Below are the code and all the weights of a small trained network. Each question names an input and a target symbol and asks about switching units off, where a switched-off unit gives its printed mean instead of its output.

import numpy as np


def w(rows, s, z=0):
    codes = np.array(rows[::2]) - 128.0
    scale = np.full(codes.shape[1], s)
    scale[-1] = z or s
    return codes * scale


def softmax(a):
    e = np.exp(a - a.max(-1, keepdims=True))
    return e / e.sum(-1, keepdims=True)


def log_softmax(a):
    a = a - a.max(-1, keepdims=True)
    return a - np.log(np.exp(a).sum(-1, keepdims=True))


def net(x, mask):
    ids = ['αβγδζηθλμξπστφψω'.index(c) for c in x.split()]
    T = len(ids)
    res = E[ids] + P[:T]
    u = 0
    for l in range(3):
        r = res
        for j in range(2):
            rows = slice(3 * j, 3 * j + 3)
            q, k, v = (r @ M[l][rows].T for M in (Q, K, V))
            z = softmax(np.where(np.tri(T) > 0, q @ k.T / 3**0.5, -1e9)) @ v
            o = O[l][rows]
            res = res + np.where(mask[u + j], z, o[:, -1]) @ o[:, :-1]
        u += 2
    return log_softmax(res[-1] @ U[:, :-1].T + U[:, -1])


Q, K, V, O = {}, {}, {}, {}
E = w([
[85,110,162,112],'α',
[135,150,149,116],'β',
[137,145,131,139],'γ',
[77,112,167,134],'δ',
[236,110,223,113],'ζ',
[106,130,163,118],'η',
[158,156,149,136],'θ',
[95,132,158,121],'λ',
[202,32,73,183],'μ',
[118,116,160,137],'ξ',
[230,18,133,128],'π',
[82,99,150,135],'σ',
[113,129,96,144],'τ',
[32,181,207,55],'φ',
[185,249,127,123],'ψ',
[162,233,119,162],'ω',
],0.017)
P = w([
[125,93,37,125],'0',
[108,122,36,85],'1',
[147,94,211,229],'2',
[58,110,103,138],'3',
[111,205,5,48],'4',
[158,114,210,241],'5',
],0.011)
Q[0] = w([
[120,159,112,36],'L0H1',
[204,74,97,99],'L0H1',
[62,39,117,2],'L0H1',
[200,158,58,124],'L0H2',
[43,105,57,17],'L0H2',
[9,127,89,80],'L0H2',
],0.012)
K[0] = w([
[127,110,9,176],'L0H1',
[129,52,169,197],'L0H1',
[113,31,90,79],'L0H1',
[163,153,80,116],'L0H2',
[221,159,127,174],'L0H2',
[203,98,184,7],'L0H2',
],0.011)
V[0] = w([
[147,128,32,80],'L0H1',
[172,254,134,195],'L0H1',
[95,136,124,90],'L0H1',
[20,160,115,212],'L0H2',
[150,172,166,74],'L0H2',
[75,159,87,140],'L0H2',
],0.008)
O[0] = w([
[159,254,120,166,178],'L0H1',
[43,106,153,197,16],'L0H1',
[202,137,178,156,80],'L0H1',
[138,42,136,111,223],'L0H2',
[187,213,164,147,2],'L0H2',
[47,157,126,82,171],'L0H2',
],0.0056,0.00087)
Q[1] = w([
[58,5,103,142],'L1H1',
[54,107,100,159],'L1H1',
[81,146,125,2],'L1H1',
[179,174,193,78],'L1H2',
[158,183,59,104],'L1H2',
[121,107,62,95],'L1H2',
],0.0086)
K[1] = w([
[76,199,75,181],'L1H1',
[85,131,73,201],'L1H1',
[229,136,118,187],'L1H1',
[160,70,160,92],'L1H2',
[176,83,2,168],'L1H2',
[62,76,18,123],'L1H2',
],0.0082)
V[1] = w([
[88,187,222,12],'L1H1',
[215,68,196,137],'L1H1',
[25,117,84,142],'L1H1',
[118,138,181,197],'L1H2',
[41,93,84,126],'L1H2',
[216,2,181,140],'L1H2',
],0.0061)
O[1] = w([
[123,200,254,53,75],'L1H1',
[168,69,176,119,1],'L1H1',
[107,112,146,66,196],'L1H1',
[239,164,86,123,75],'L1H2',
[93,134,174,132,211],'L1H2',
[95,105,31,161,219],'L1H2',
],0.0071,0.0009)
Q[2] = w([
[2,104,90,101],'L2H1',
[73,104,94,207],'L2H1',
[105,166,72,161],'L2H1',
[162,154,140,87],'L2H2',
[21,18,195,125],'L2H2',
[81,161,40,37],'L2H2',
],0.0099)
K[2] = w([
[90,142,41,135],'L2H1',
[64,111,175,118],'L2H1',
[167,211,46,42],'L2H1',
[118,77,129,146],'L2H2',
[22,159,91,140],'L2H2',
[154,100,101,11],'L2H2',
],0.011)
V[2] = w([
[75,133,149,74],'L2H1',
[107,105,160,208],'L2H1',
[85,245,122,152],'L2H1',
[74,147,142,159],'L2H2',
[64,61,125,95],'L2H2',
[55,219,132,169],'L2H2',
],0.012)
O[2] = w([
[130,1,124,173,180],'L2H1',
[124,132,117,24,138],'L2H1',
[218,66,97,100,111],'L2H1',
[116,213,147,158,167],'L2H2',
[104,133,104,85,255],'L2H2',
[115,179,60,203,183],'L2H2',
],0.0091,0.0022)
U = w([
[85,113,166,141,128],'α',
[151,169,141,202,85],'β',
[128,164,156,107,164],'γ',
[139,145,117,145,101],'δ',
[128,118,58,137,33],'ζ',
[164,163,135,134,86],'η',
[96,205,122,91,1],'θ',
[185,169,255,91,231],'λ',
[111,156,166,123,147],'μ',
[199,165,105,121,95],'ξ',
[153,79,145,98,131],'π',
[122,121,146,144,144],'σ',
[103,124,144,129,78],'τ',
[140,133,156,144,155],'φ',
[157,169,171,176,167],'ψ',
[137,79,172,192,189],'ω',
],0.009,0.0034)

Each question gives the input, a string of symbols that net reads in full, and the target symbol t.
The units are the heads (3 rows each of Q, K, V and O). Each row of codes is followed by its name. A weight is (code - 128) times the scale printed after its matrix; where a second scale follows, it is the last column's (O and U).
mask holds one flag per head, layer by layer. A switched-off head (its flag False) gives its mean, the last column of its rows in O, instead of its output. The means were averaged over made-up inputs and are rounded, as every weight is.
A unit's drop is (log p(t) with every unit on - log p(t) with that unit switched off) / (log p(t) with every unit on - log p(t) with every unit switched off).
The circuit of an input: a set's keep is (log p(t) with only the set's units on - log p(t) with every unit switched off) / (log p(t) with every unit on - log p(t) with every unit switched off). Starting from all 6 units, units are removed one at a time, each time the one whose removal leaves the highest keep (on an exact tie, the one counted first), for as long as the keep stays at least 0.8.
circuit, biggest first: the units of the circuit, biggest drop first
unit that matters most: the unit with the biggest drop
heads that matter: for each layer, one digit per head in row order, 1 if its drop is at least 0.15 and else 0, layers parted by /
drop when u is switched off: that unit's drop, to one decimal
input α π φ θ ξ, target π: unit that matters most => L2H2
input θ θ γ φ δ π, target λ: heads that matter => 00 / 11 / 00
input ψ ξ λ φ φ τ, target λ: circuit, biggest first => L1H2; L1H1
input β σ μ η γ, target ζ: heads that matter => 00 / 11 / 00
input α ζ τ θ β, target λ: heads that matter => 00 / 10 / 01
input δ ζ τ β δ, target λ: circuit, biggest first => L2H2; L0H2; L1H1
input μ η σ γ φ, target ζ: circuit, biggest first => L1H1; L2H1; L1H2
input δ ζ φ σ ω, target λ: heads that matter => 00 / 10 / 01
input μ ζ ψ ζ φ β, target λ: heads that matter => 00 / 11 / 10
input δ δ φ ω ψ φ, target β: circuit, biggest first => L2H2; L0H1
input β δ μ ω λ, target ζ: heads that matter => 00 / 10 / 00
input ζ ψ σ π δ, target π: heads that matter => 10 / 01 / 01
input α ψ α σ γ, target ξ: heads that matter => 11 / 00 / 10
input φ ψ ζ σ δ, target λ: heads that matter => 01 / 00 / 01
input λ φ φ η φ θ, target λ: heads that matter => 00 / 11 / 00
input φ μ ζ λ, target ω: heads that matter => 01 / 11 / 10
input φ φ ξ, target λ: heads that matter => 10 / 10 / 00
input ω α θ, target β: heads that matter => 10 / 10 / 01
input τ σ σ δ ψ, target ξ: circuit, biggest first => L2H1
input η η μ θ β, target ζ: circuit, biggest first => L1H1
input φ η γ ω π ψ, target β: drop when L2H2 is switched off => 1.6
input β β γ φ γ γ, target λ: drop when L1H2 is switched off => 0.4
input ψ λ δ α π, target π: drop when L0H2 is switched off => 0.0
